The rows lie along a hidden order. The number after each row says roughly how far along it the row is, from 0 to 9. A new part has a new order.
0	-22	1	18	3	-29	9	-16	3	3	-4	-3	7	-4	5	7	-5	1	0	-1	3	10	-4	-14	1	-4	6	9	-2	-1	3	-10	-4	12	9	-6	10	8	-3	10	-13	-3	-11	7	6	1	20	8	2	-7	18	9	1	-6	15	-3 -> 7
23	38	0	-19	-6	30	-32	36	-9	-18	6	6	-19	5	-1	-29	11	-1	0	2	-3	17	6	-18	-7	7	9	-11	9	3	-6	18	13	-5	-7	-30	16	-6	10	-14	17	0	17	-6	-12	4	-33	-38	-3	9	-12	-4	3	28	5	10 -> 8
-24	-15	3	-16	6	6	24	-2	4	9	0	1	0	-3	-8	20	-12	-4	-1	2	11	-23	6	18	-3	7	7	26	4	-2	5	-1	3	-2	12	6	-25	-3	5	7	-4	6	2	-21	-15	-7	-51	13	6	-23	-23	4	0	-14	-27	-15 -> 1
23	40	-1	-21	-12	40	-41	18	-9	-8	4	0	-18	4	-11	-25	15	-1	-2	-1	-10	16	0	-12	0	-3	-13	-23	1	4	-3	9	0	-15	-15	-3	-8	-3	-2	-24	6	4	6	6	-2	-1	7	-14	-6	9	-8	-2	6	19	6	25 -> 9
-6	-4	3	-47	5	21	4	12	-11	-1	0	1	-8	-9	-16	19	-8	-9	-2	6	2	-12	4	37	-9	4	-13	0	11	3	5	-6	10	-18	-9	-9	-21	-6	2	3	-21	9	-4	-20	-41	-6	-93	4	8	-34	-31	0	-2	-9	-46	-10 -> 3
14	-24	0	18	-3	-24	12	-17	-4	-1	-5	-4	10	-4	4	9	5	2	0	1	-1	-4	-4	-3	9	-9	-2	-1	-4	1	1	-12	-7	1	-11	12	22	4	-6	4	-20	-2	-19	12	26	2	21	9	0	-27	31	4	-2	-13	9	1 -> 6
-26	-67	8	4	17	-23	81	-15	-1	14	-10	3	16	-7	-7	40	-11	-5	-1	9	22	-67	15	16	-11	8	45	53	12	-3	14	-7	6	1	26	2	5	-6	13	27	-31	11	-10	-25	11	-12	-73	7	13	-56	-6	24	-4	-40	-40	-37 -> 2
8	6	1	-10	-1	-9	-11	11	-1	-9	1	-1	-10	-9	0	0	-8	-4	-1	0	-5	47	-5	-5	-5	-1	-10	-10	6	2	1	-4	7	6	-6	-32	6	8	1	-6	-10	-3	-7	6	-8	3	-12	-8	2	-10	-2	3	3	10	2	8 -> 0
-15	-27	3	16	8	-29	34	-8	6	6	-4	0	7	-4	6	15	-14	0	1	1	11	-5	3	-6	-4	1	19	23	5	-3	4	-5	3	13	16	-14	8	5	5	20	-7	-2	-3	6	7	-1	-7	4	7	-15	8	9	-1	-11	2	-17 -> 9
-25	-17	3	-16	8	-7	33	0	3	6	-2	2	5	-4	-2	31	-13	-4	0	4	12	-30	7	24	-4	7	13	20	5	-1	4	-3	7	1	9	0	-11	-3	6	18	-6	4	2	-17	-1	-4	-55	8	9	-18	-20	2	-4	-23	-26	-22 -> 0
-17	-37	7	-14	15	-3	40	-1	-3	13	-7	2	-3	-8	-15	28	-14	-9	-3	7	16	-40	11	11	-12	6	29	44	13	-1	12	-6	8	-6	22	-12	-12	-3	11	20	-27	12	-6	-30	-49	-11	-72	7	12	-58	-18	20	1	-25	-36	-24 -> 4
-46	-35	7	-15	20	-16	47	-4	9	13	-5	2	-2	-12	-8	24	-32	-10	-2	4	18	-6	7	6	-12	12	25	45	13	-4	12	-9	11	13	31	-36	-28	6	13	36	-19	7	-2	-35	-4	-10	-74	17	14	-59	-19	22	2	-20	-26	-29 -> 3

New part:
-13	-1	12	8	-22	11	8	13	-3	28	-11	-29	-2	25	14	-19	-1	86	4	-30	-32	32	8	32	42	6	35	28	-19	34	49	-11	18	-11	96	-6	-14	-8	-127	21	43	24	7	-39	2	-4	9	-24	8	-49	18	12	-10	5	39	-20	-20	-6	115	-22	-22	-16	9	18	-25	3	13	-6	5	45	7	9	-10	33	100	-11	5	11 -> 9
10	-5	-12	-29	-2	-8	-23	-27	-11	15	-10	14	-3	45	-13	71	10	17	-6	-25	-33	-70	-18	-9	-5	-23	-31	-10	26	9	34	-1	33	-29	30	0	-3	2	-20	6	-11	18	-7	18	4	20	0	-1	-23	-8	-34	3	10	38	-72	-13	-2	-23	4	9	-12	13	9	-8	-10	19	-10	20	1	-45	3	3	1	-33	-2	-13	-3	0 -> 5
-4	-7	4	15	-14	8	6	-1	-17	28	-3	-12	14	28	15	49	13	81	2	-19	-22	24	1	8	16	19	13	13	-2	26	32	-7	12	-23	25	0	-23	-1	-58	5	6	22	6	-14	7	-2	8	-19	-2	-45	8	5	-5	5	8	-32	-18	-1	94	-8	-3	-5	4	23	-9	1	-1	0	3	-15	15	7	-3	11	84	3	2	5 -> 6
-5	-12	-7	47	-13	-8	-11	-8	-17	31	-27	-4	4	33	10	103	-2	2	-5	20	-4	4	3	-17	-16	-14	-32	45	-9	10	19	9	14	-40	60	6	-19	-10	33	-32	-46	-2	-4	-7	2	-4	8	6	5	31	-1	-1	-4	11	-24	-7	-24	-6	16	5	-7	5	5	24	-6	-4	-9	5	1	66	4	12	13	-39	13	7	7	-1 -> 5
21	-29	-26	36	54	-10	-16	-18	-59	24	4	11	42	57	19	127	26	-69	-5	12	-31	66	2	-43	-29	5	-22	2	70	11	-11	5	-42	-85	-76	18	-37	7	95	-19	-52	19	2	56	16	-6	11	18	-11	-43	-43	2	-4	27	-75	-39	-21	31	-46	27	40	20	1	-12	14	-11	-27	13	-8	-96	25	12	18	-97	57	45	2	-12 -> 0
3	3	3	3	-20	-3	-32	-4	-26	17	-4	-13	-3	-27	10	91	4	30	8	32	-38	-8	16	1	-45	-3	-23	-8	17	28	67	3	21	-1	50	-14	7	-14	-4	-96	-16	-5	6	0	5	11	-2	4	-23	-9	-37	11	1	3	-5	7	-47	-7	39	-3	15	-11	-5	43	2	-9	-5	2	-1	35	12	14	-2	-13	-30	0	2	2 -> 6
9	-7	-7	-11	-14	-6	-9	-30	-3	47	-5	19	-3	17	-17	33	12	-8	-10	-37	-29	-23	-16	2	-7	-2	-36	-9	52	9	17	-3	27	-47	50	2	6	4	-4	27	-2	17	-9	13	2	17	-2	-3	-20	-8	-26	2	16	31	-58	-14	0	-26	16	7	1	15	14	5	-10	19	-13	18	-1	-45	0	-2	-3	-34	-15	-13	-3	-1 -> 4
-5	-5	7	5	-11	9	3	7	-4	45	-2	-7	20	21	7	27	3	52	-1	-29	-24	21	4	16	18	13	13	15	0	18	21	-9	7	-22	8	0	-26	0	-24	11	20	15	7	-11	6	1	10	-14	-3	-60	8	3	-1	3	15	-17	-24	1	52	-10	6	-6	5	4	-12	0	-2	-8	2	-1	21	7	-10	-11	105	7	2	7 -> 7
4	-11	-3	11	19	8	-20	1	-27	17	2	-3	22	50	13	48	18	28	-5	-19	-12	42	0	-6	-4	20	4	11	22	26	10	-4	-2	-61	-24	7	-26	5	-4	5	-8	15	5	12	7	5	12	-6	-8	-44	-5	5	6	13	-21	-21	-11	3	50	4	20	2	4	-4	3	0	-9	2	-1	-37	23	7	2	-31	68	18	1	0 -> 4

-6	16	3	-12	-30	41	-27	49	-16	-57	-38	-23	16	40	22	17	19	23	-6	20	-18	-4	-10	-7	-46	-15	10	17	-17	-16	-16	-37	-36	1	25	-28	11	21	-25 -> 9
6	4	-37	-25	8	22	17	97	-14	11	2	-20	-2	-8	17	29	2	12	-1	10	5	8	-16	20	-22	65	-14	4	-16	9	-7	16	-8	-15	12	52	-33	17	11 -> 9
-17	17	-1	-6	-16	4	-6	7	-17	25	8	-11	12	-14	-1	-5	-13	0	11	11	-6	-6	-1	23	-2	29	1	28	-4	10	-7	-34	-1	-7	1	-23	29	17	6 -> 9
-8	21	-5	43	0	-6	-8	-6	10	-16	15	2	-15	-23	11	-4	4	19	21	-13	7	-17	-6	-20	-14	-15	-5	-5	21	1	-6	-6	-9	17	7	-13	-57	73	20 -> 9
-20	10	9	-59	-84	6	-30	-49	-2	-21	-61	-35	13	19	-13	11	-34	29	-39	31	8	-4	-31	52	50	37	11	-66	13	-32	8	-127	-37	20	38	69	79	23	-21 -> 9
-5	8	-22	12	3	1	-1	7	10	-1	17	-4	-7	-5	0	0	-12	8	12	1	4	5	-5	-14	8	-2	5	-14	-2	2	-3	4	-1	6	-7	-42	-10	-7	0 -> 9
11	7	8	-15	-4	34	-24	-22	-16	11	-17	-9	1	-17	4	12	12	40	-51	-12	-32	9	-5	-5	22	3	-6	12	-39	-9	2	8	2	-2	7	-32	26	5	-31 -> 9
-11	-5	25	-34	-16	47	-3	6	-26	-38	8	-50	7	-13	2	-10	-28	9	1	-5	23	-23	-18	-16	-17	39	8	-15	5	-22	21	-12	3	11	30	43	18	78	36 -> 0
0	-16	41	11	-2	45	24	-22	3	-48	-20	-34	-7	-7	65	2	-28	38	12	8	39	-23	4	-40	-27	21	-1	-7	4	-44	27	-24	-29	-6	86	-5	-78	-35	-14 -> 9
-2	21	15	-19	1	-2	-6	-3	-17	4	-6	-6	21	1	3	4	-8	-18	9	5	-7	-4	-21	7	-1	14	-2	4	6	-11	1	-23	-16	4	4	-14	-9	21	6 -> 9
-7	-9	30	-61	-64	4	-11	-32	-32	53	13	-41	7	-34	-31	4	-15	-7	-22	-22	11	-8	2	16	-14	23	-25	-52	0	-19	-1	-40	-46	10	22	29	47	-36	3 -> 9
-25	23	8	-9	-56	-3	-16	30	-21	5	-3	-7	8	-51	7	-9	-12	28	-2	34	26	-19	-10	-10	-43	32	3	7	4	-17	-3	-34	-1	2	27	-17	9	28	17 -> 9
-5	8	20	-25	-51	17	-3	0	-8	-11	-8	-16	7	-27	9	3	-3	4	-7	12	4	-13	-11	-4	-10	23	7	6	-6	-14	-2	-36	-6	-3	18	-8	8	25	1 -> 9
-18	16	27	-51	-124	14	-14	60	0	-24	-27	-43	31	-9	-45	20	-10	13	-11	33	-14	-21	-30	39	-6	31	25	-3	-11	-4	-17	-61	-2	18	-8	55	28	43	9 -> 9
-4	5	4	-11	-27	15	2	14	-36	-8	9	-20	1	17	-13	5	-3	1	-19	11	-12	-16	4	-27	-21	7	-2	9	9	-6	-10	-17	9	2	-13	19	-17	-33	14 -> 9
-2	12	15	-67	-70	13	-11	-8	-19	-21	-14	-33	9	-59	-8	37	20	4	-34	6	16	-27	-6	26	-13	8	-8	-37	3	9	-3	28	-17	22	24	-43	33	42	45 -> 9
14	-2	55	5	-66	46	-15	5	-7	54	49	-33	16	9	-29	-7	6	18	7	-6	35	12	-14	-29	-14	51	-8	50	-7	-26	1	-14	21	-27	5	106	1	59	10 -> 9
-2	12	35	-33	-32	25	3	-14	0	10	-25	-2	14	-5	5	-1	-1	11	5	5	6	3	-21	9	9	32	7	-23	-5	10	4	-6	-8	5	31	44	30	-25	27 -> 9
-24	18	30	-8	-12	0	6	-123	-22	29	-14	-7	8	19	-14	-6	-60	97	-36	29	16	2	-7	15	-26	37	16	-99	11	-34	14	-102	13	-4	22	-20	51	70	70 -> 9
-8	3	41	18	-86	14	1	26	36	-32	-39	-29	16	-56	-12	29	30	46	-13	39	-11	-8	-35	48	-20	-24	26	9	-32	-9	2	-41	-1	14	-7	66	-18	26	35 -> 9

New part:
2	18	49	35	-7	-12	-58	9	5	3	6	-30	-8	17	16	5	-10	-15	1	46	4	-20	38	41	51	2	49 -> 8
0	10	50	36	-6	-6	-33	-3	-12	-1	29	-19	8	10	-15	11	-34	-27	-27	8	20	-33	8	24	46	-5	38 -> 9
-15	-23	-18	20	1	-14	14	-5	3	-11	-34	1	-2	-5	1	-10	31	11	10	-36	10	16	-2	-1	-31	-5	-12 -> 0
4	-15	11	37	-7	-10	-20	9	12	1	34	15	7	2	-7	-45	-1	14	6	5	22	-23	18	-91	-28	-5	34 -> 5
-4	14	-20	-33	5	7	42	-12	-13	-2	-39	-4	6	-2	19	39	10	-14	-7	-24	-13	43	-33	70	11	6	-48 -> 2
-10	1	-13	-10	8	-1	22	-16	-5	-7	-47	-12	-7	-2	15	26	18	-16	-5	-27	-9	23	-19	73	13	2	-21 -> 2
7	26	43	7	-4	-6	-48	6	-1	6	-5	-28	-3	17	21	35	-6	-18	-2	60	-1	-10	22	64	53	15	22 -> 8
5	-7	5	11	-9	-7	8	2	-2	4	39	27	19	-1	-4	-43	-3	10	2	-5	16	-15	-8	-82	-31	-2	19 -> 6
11	-1	-11	-1	-8	-13	40	2	9	6	13	37	20	0	25	-42	25	23	20	-5	11	16	-18	-90	-47	14	-8 -> 5
12	20	32	13	-10	-8	-34	10	5	7	22	-8	4	12	18	-8	-2	-4	10	50	8	-14	24	-14	18	11	31 -> 9
10	31	41	5	-12	-9	-24	4	-1	9	16	-7	17	17	40	-1	-3	-9	-2	41	13	-8	7	4	22	16	23 -> 9
-19	-8	-3	17	10	-2	-9	-10	-5	-12	-39	-28	-19	-1	-6	29	3	-16	-11	-24	-7	3	1	82	26	-8	8 -> 2
-9	22	11	-15	-4	-1	51	-26	-37	-5	4	3	29	3	-1	50	-15	-38	-41	-58	23	15	-49	66	-8	-15	-40 -> 2
1	-15	37	59	-5	-10	-59	9	12	-3	34	-13	-11	4	-20	-25	-21	-1	0	22	16	-44	38	-31	31	-6	66 -> 9
-3	-26	-20	21	1	-3	16	-3	4	-4	12	20	6	-10	-20	-33	-1	12	0	-38	12	-5	-12	-64	-37	-17	6 -> 3
-1	25	35	0	0	-4	-18	-7	-9	2	-22	-12	3	9	26	43	-6	-27	-10	22	-3	1	6	99	52	11	4 -> 6
-1	18	48	17	-4	-6	-38	0	-6	1	2	-32	-4	12	7	25	-17	-22	-12	32	2	-20	21	67	46	2	29 -> 7
1	-8	3	12	-8	-7	45	-11	-15	-1	52	38	47	-8	-26	-30	-19	1	-18	-58	40	-9	-39	-94	-58	-22	5 -> 3
-13	1	2	9	4	-8	6	-11	-16	-9	-40	-21	-1	1	10	32	12	-18	-8	-25	1	12	-3	65	17	-3	-16 -> 1
-2	-33	-15	35	2	-13	-21	10	27	-4	-15	6	-18	-6	5	-40	29	26	31	6	-2	-8	26	-65	-14	4	24 -> 4
19	29	15	-21	-11	5	11	9	-1	15	57	23	22	6	2	-19	-18	11	-2	25	11	-13	-6	-53	-20	8	13 -> 8
-12	12	20	11	-2	-8	-11	-7	-13	-8	-23	-26	-1	8	8	32	0	-22	-15	-5	9	9	1	70	23	-2	0 -> 3
0	-19	9	36	-5	-9	12	-13	-4	-4	37	22	17	-6	-19	-35	-17	-10	-14	-46	26	-21	-22	-57	-19	-19	23 -> 5
3	40	4	-36	-1	1	7	-4	-5	5	-41	-14	-3	11	47	48	20	-9	7	38	-16	29	4	80	32	26	-29 -> 6
-10	-9	-41	-25	10	-1	15	1	6	-6	-63	-8	-22	-3	25	9	45	19	24	2	-27	38	7	51	-10	12	-32 -> 0
5	-10	2	31	-8	-12	4	1	8	1	31	19	13	0	-2	-42	5	8	12	-6	19	-16	-1	-74	-22	-4	27 -> 6
3	36	44	-7	-5	-6	1	-9	-20	4	-12	-19	12	15	27	37	-9	-29	-16	11	5	7	-7	85	38	13	0 -> 7
-12	8	-4	-17	3	-2	48	-22	-22	-7	-30	-5	9	-1	9	38	0	-24	-16	-47	10	21	-37	71	2	-11	-23 -> 2
1	28	42	4	-3	-1	-31	2	-4	4	-10	-33	-6	14	19	32	-5	-22	-11	36	-3	-8	16	67	53	12	13 -> 7
5	17	35	26	-8	-14	-26	4	5	-1	7	-12	4	11	18	-8	2	-7	7	30	10	-18	22	14	26	12	31 -> 9
-14	3	-5	9	3	-12	27	-18	-7	-10	-50	-12	1	1	23	19	26	-17	0	-34	4	28	-30	55	7	0	-18 -> 1
16	26	7	-25	-9	-3	-5	16	10	16	13	10	8	11	32	-19	14	22	24	52	-5	7	14	-38	-8	28	5 -> 9
10	10	35	28	-13	-11	-30	10	6	7	44	8	13	10	4	-35	-14	5	2	31	16	-25	21	-50	-1	6	40 -> 8
